Below are the code and all the weights of a small trained network. Each question names an input and a class and asks about switching units off, where a switched-off unit gives its printed mean instead of its output.

import numpy as np


def w(rows, s, z=0):
    codes = np.array(rows[::2]) - 128.0
    scale = np.full(codes.shape[1], s)
    scale[-1] = z or s
    return codes * scale


def f(y):
    return np.maximum(y, 0)


def log_softmax(a):
    a = a - a.max(-1, keepdims=True)
    return a - np.log(np.exp(a).sum(-1, keepdims=True))


def net(x, mask):
    res = np.array(x, float).reshape(1, 5) / 4 @ E
    y = f(res @ A[0][:, :-1].T + A[0][:, -1])
    res = res + np.where(mask, y, B[0][:, -1]) @ B[0][:, :-1]
    return log_softmax(res[-1] @ U[:, :-1].T + U[:, -1])


A, B = {}, {}
E = w([
[129,130,129],'x0',
[30,238,195],'x1',
[127,128,128],'x2',
[113,2,239],'x3',
[4,61,48],'x4',
],0.0098)
A[0] = w([
[135,153,50,92],'N1',
[150,158,180,120],'N2',
[131,141,89,172],'N3',
[111,49,103,114],'N4',
[140,253,136,149],'N5',
[119,108,156,189],'N6',
[207,140,181,115],'N7',
[129,158,36,173],'N8',
[26,151,187,150],'N9',
[247,130,212,254],'N10',
[49,131,83,206],'N11',
[176,108,95,158],'N12',
[189,125,160,46],'N13',
[139,152,31,58],'N14',
[166,213,152,144],'N15',
[184,133,161,98],'N16',
[90,130,107,165],'N17',
],0.015,0.011)
B[0] = w([
[174,142,180,170],'N1',
[75,110,48,163],'N2',
[86,157,73,167],'N3',
[100,47,93,170],'N4',
[18,62,62,209],'N5',
[130,44,152,168],'N6',
[161,171,213,182],'N7',
[166,224,138,202],'N8',
[204,248,144,198],'N9',
[122,228,79,250],'N10',
[187,98,167,204],'N11',
[179,168,196,170],'N12',
[141,73,205,150],'N13',
[217,137,254,173],'N14',
[51,37,62,186],'N15',
[217,130,209,159],'N16',
[152,116,158,164],'N17',
],0.009,0.021)
U = w([
[192,254,85,48],'0',
[228,136,205,250],'1',
[103,27,17,120],'2',
],0.01,0.0022)

Each question gives the input, the list of numbers given to net, and the class t.
The units are the neurons (one row each of A and B). Each row of codes is followed by its name. A weight is (code - 128) times the scale printed after its matrix; where a second scale follows, it is the last column's (A, B and U).
mask holds one flag per neuron, in row order. A switched-off neuron (its flag False) gives its mean, the last column of its row in B, instead of its output. The means were averaged over made-up inputs and are rounded, as every weight is.
A unit's drop is (log p(t) with every unit on - log p(t) with that unit switched off) / (log p(t) with every unit on - log p(t) with every unit switched off).
unit that matters most: the unit with the biggest drop
k most important neurons: the k neurons with the biggest drops, biggest first
drop when u is switched off: that unit's drop, to one decimal
input [-1,3,-3,6,-7], class 0: unit that matters most => N10
input [2,-6,2,1,1], class 2: 3 most important neurons => [N9 N4 N14]
input [-2,-7,0,-2,-8], class 0: 4 most important neurons => [N10 N11 N14 N6]
input [-2,8,-7,2,5], class 1: 2 most important neurons => [N10 N11]
input [6,0,2,7,4], class 2: 2 most important neurons => [N4 N14]
input [-5,8,-8,-5,-7], class 2: 2 most important neurons => [N5 N15]
input [8,-3,-3,2,2], class 2: 2 most important neurons => [N9 N14]
input [-7,4,8,-6,-6], class 2: 2 most important neurons => [N5 N15]
input [-6,-2,5,3,6], class 2: 2 most important neurons => [N4 N14]
input [8,-4,-5,7,1], class 2: 4 most important neurons => [N4 N9 N14 N8]
input [2,7,6,4,-7], class 0: 2 most important neurons => [N10 N9]
input [6,2,-8,-7,0], class 2: 2 most important neurons => [N5 N15]
input [1,-1,-2,-4,2], class 1: drop when N9 is switched off => 0.3
input [3,8,3,6,-2], class 0: unit that matters most => N9
input [0,-4,-7,-3,6], class 1: drop when N10 is switched off => 0.2
input [0,-6,-7,0,-5], class 0: drop when N1 is switched off => 0.2
